Here is a tiny trained network, its code and every weight. The questions are about switching its units off for an input and a target symbol, where a switched-off unit gives its printed mean instead of its output.

import numpy as np


def w(rows, s, z=0):
    codes = np.array(rows[::2]) - 128.0
    scale = np.full(codes.shape[1], s)
    scale[-1] = z or s
    return codes * scale


def f(y):
    return np.maximum(y, 0)


def softmax(a):
    e = np.exp(a - a.max(-1, keepdims=True))
    return e / e.sum(-1, keepdims=True)


def log_softmax(a):
    a = a - a.max(-1, keepdims=True)
    return a - np.log(np.exp(a).sum(-1, keepdims=True))


def net(x, mask):
    ids = ['ΓΔαβεζηθπστ'.index(c) for c in x.split()]
    T = len(ids)
    res = E[ids] + P[:T]
    r = res
    for j in range(3):
        rows = slice(2 * j, 2 * j + 2)
        q, k, v = (r @ M[0][rows].T for M in (Q, K, V))
        z = softmax(np.where(np.tri(T) > 0, q @ k.T / 2**0.5, -1e9)) @ v
        o = O[0][rows]
        res = res + np.where(mask[j], z, o[:, -1]) @ o[:, :-1]
    y = f(res @ A[0][:, :-1].T + A[0][:, -1])
    res = res + np.where(mask[3:11], y, B[0][:, -1]) @ B[0][:, :-1]
    return log_softmax(res[-1] @ U[:, :-1].T + U[:, -1])


Q, K, V, O, A, B = {}, {}, {}, {}, {}, {}
E = w([
[103,119,241,174,152],'Γ',
[10,241,115,10,86],'Δ',
[200,180,176,207,98],'α',
[121,254,138,135,75],'β',
[24,62,94,200,133],'ε',
[209,118,107,136,93],'ζ',
[140,134,168,80,22],'η',
[136,66,121,85,136],'θ',
[95,63,219,101,97],'π',
[208,99,4,58,84],'σ',
[191,20,137,152,169],'τ',
],0.014)
P = w([
[117,252,162,84,225],'0',
[104,133,121,137,126],'1',
[197,138,184,80,165],'2',
[76,128,92,164,118],'3',
[124,109,143,132,98],'4',
[224,106,185,75,153],'5',
[84,100,89,173,93],'6',
[140,83,148,127,80],'7',
[249,76,185,73,143],'8',
[87,71,84,183,70],'9',
[134,80,172,124,55],'10',
[220,126,185,82,162],'11',
],0.02)
Q[0] = w([
[42,74,73,252,47],'h1',
[198,141,191,105,143],'h1',
[171,153,198,51,102],'h2',
[86,106,129,157,46],'h2',
[84,137,174,139,134],'h3',
[223,196,224,7,217],'h3',
],0.016)
K[0] = w([
[156,4,132,131,50],'h1',
[113,191,142,174,142],'h1',
[101,176,138,140,144],'h2',
[120,88,149,145,52],'h2',
[155,137,133,169,109],'h3',
[110,242,138,156,187],'h3',
],0.022)
V[0] = w([
[154,121,190,252,173],'h1',
[49,78,196,97,171],'h1',
[189,71,89,55,157],'h2',
[162,107,149,145,102],'h2',
[156,129,45,116,134],'h3',
[136,200,158,131,40],'h3',
],0.017)
O[0] = w([
[183,67,197,184,254,16],'h1',
[70,31,182,213,91,73],'h1',
[179,72,172,41,95,3],'h2',
[177,123,214,113,138,29],'h2',
[192,111,22,185,133,165],'h3',
[153,207,199,162,112,186],'h3',
],0.017,0.0032)
A[0] = w([
[131,161,65,92,84,1],'n1',
[125,66,170,162,51,62],'n2',
[87,175,246,102,32,199],'n3',
[141,118,171,122,251,89],'n4',
[154,78,53,203,143,84],'n5',
[65,168,139,87,135,106],'n6',
[121,137,124,235,144,106],'n7',
[184,138,149,78,221,160],'n8',
],0.011,0.016)
B[0] = w([
[114,110,254,184,142,219],'n1',
[52,196,80,145,171,186],'n2',
[215,93,73,125,194,250],'n3',
[225,114,125,147,27,187],'n4',
[95,137,233,67,76,182],'n5',
[151,39,147,202,55,169],'n6',
[87,204,130,143,97,211],'n7',
[90,128,176,87,171,201],'n8',
],0.0082,0.023)
U = w([
[166,110,149,155,127,45],'Γ',
[162,101,71,146,59,69],'Δ',
[186,152,173,99,133,4],'α',
[148,189,79,116,116,105],'β',
[90,134,162,86,119,102],'ε',
[130,178,133,3,182,246],'ζ',
[231,101,67,124,112,68],'η',
[121,94,24,55,81,254],'θ',
[128,98,105,125,198,110],'π',
[172,146,118,59,11,73],'σ',
[148,53,169,88,126,105],'τ',
],0.0048,0.0089)

Each question gives the input, a string of symbols that net reads in full, and the target symbol t.
The units are the heads (2 rows each of Q, K, V and O) and the neurons (one row each of A and B). Each row of codes is followed by its name. A weight is (code - 128) times the scale printed after its matrix; where a second scale follows, it is the last column's (O, A, B and U).
mask holds one flag per unit, heads first, then neurons. A switched-off unit (its flag False) gives its mean, the last column of its rows in O or B, instead of its output. The means were averaged over made-up inputs and are rounded, as every weight is.
A unit's drop is (log p(t) with every unit on - log p(t) with that unit switched off) / (log p(t) with every unit on - log p(t) with every unit switched off).
The circuit of an input: a set's keep is (log p(t) with only the set's units on - log p(t) with every unit switched off) / (log p(t) with every unit on - log p(t) with every unit switched off). Starting from all 11 units, units are removed one at a time, each time the one whose removal leaves the highest keep (on an exact tie, the one counted first), for as long as the keep stays at least 0.8.
units of the circuit, in order: the units of the circuit, biggest drop first
most important unit: the unit with the biggest drop
which heads matter: for each layer, one digit per head in row order, 1 if its drop is at least 0.15 and else 0, layers parted by /
input Δ ζ θ, target Δ: units of the circuit, in order -> h1, h2, n6, n1
input η β β Γ ζ θ, target η: units of the circuit, in order -> n3, h3, h1, n6
input Δ η ζ α ζ α, target Δ: units of the circuit, in order -> h1, h2, n6, n1
input Γ θ π ζ η τ η, target τ: which heads matter -> 101
input ζ θ η α ε ζ ζ σ, target σ: units of the circuit, in order -> n5, h3
input ζ ζ α ζ Γ ε π τ β, target ζ: units of the circuit, in order -> h1, n8
input τ τ β σ ζ ε β Γ σ ζ η, target η: units of the circuit, in order -> n3, h2, n5
input β β ζ ζ ζ θ, target β: units of the circuit, in order -> h2, n7
input α ζ ζ ζ β, target β: units of the circuit, in order -> h2, h3
input ζ π ζ β ε σ ε σ β ζ ζ ε, target ζ: most important unit -> h1
input ζ ζ β θ ζ α θ ζ ζ β, target ζ: units of the circuit, in order -> h1, h2
input β ζ ζ η θ θ θ ε β σ ζ ε, target β: which heads matter -> 011
input α τ η θ Δ ζ ζ θ ζ ε, target θ: which heads matter -> 100
input β ζ η, target β: most important unit -> h2
input α ζ ζ ζ τ ε θ ζ θ α ε θ, target α: units of the circuit, in order -> n4, h1, h3
input ζ ε τ ζ θ τ, target ζ: which heads matter -> 100
input σ θ ζ ε θ τ ζ ζ ζ τ ζ, target τ: units of the circuit, in order -> h1, h3, n5
input θ θ β β π τ θ η β ζ α, target α: which heads matter -> 110
input ζ θ ζ ζ, target θ: units of the circuit, in order -> n1, h3
input Γ ζ π ζ ζ ζ Δ α, target α: units of the circuit, in order -> h1, n4, n8
input ζ Γ τ ζ, target τ: units of the circuit, in order -> h1, h2
input θ β ε β θ Γ ζ β ε, target θ: most important unit -> n1
input Γ θ β η σ τ ε π ζ ζ, target π: which heads matter -> 101
input θ ζ ζ Δ ε τ η, target τ: which heads matter -> 101
input θ ζ σ, target θ: which heads matter -> 100
input Γ ζ ζ ε ζ Γ η ζ σ ζ ε ζ, target Γ: which heads matter -> 111
input ζ η ζ β, target η: most important unit -> n3
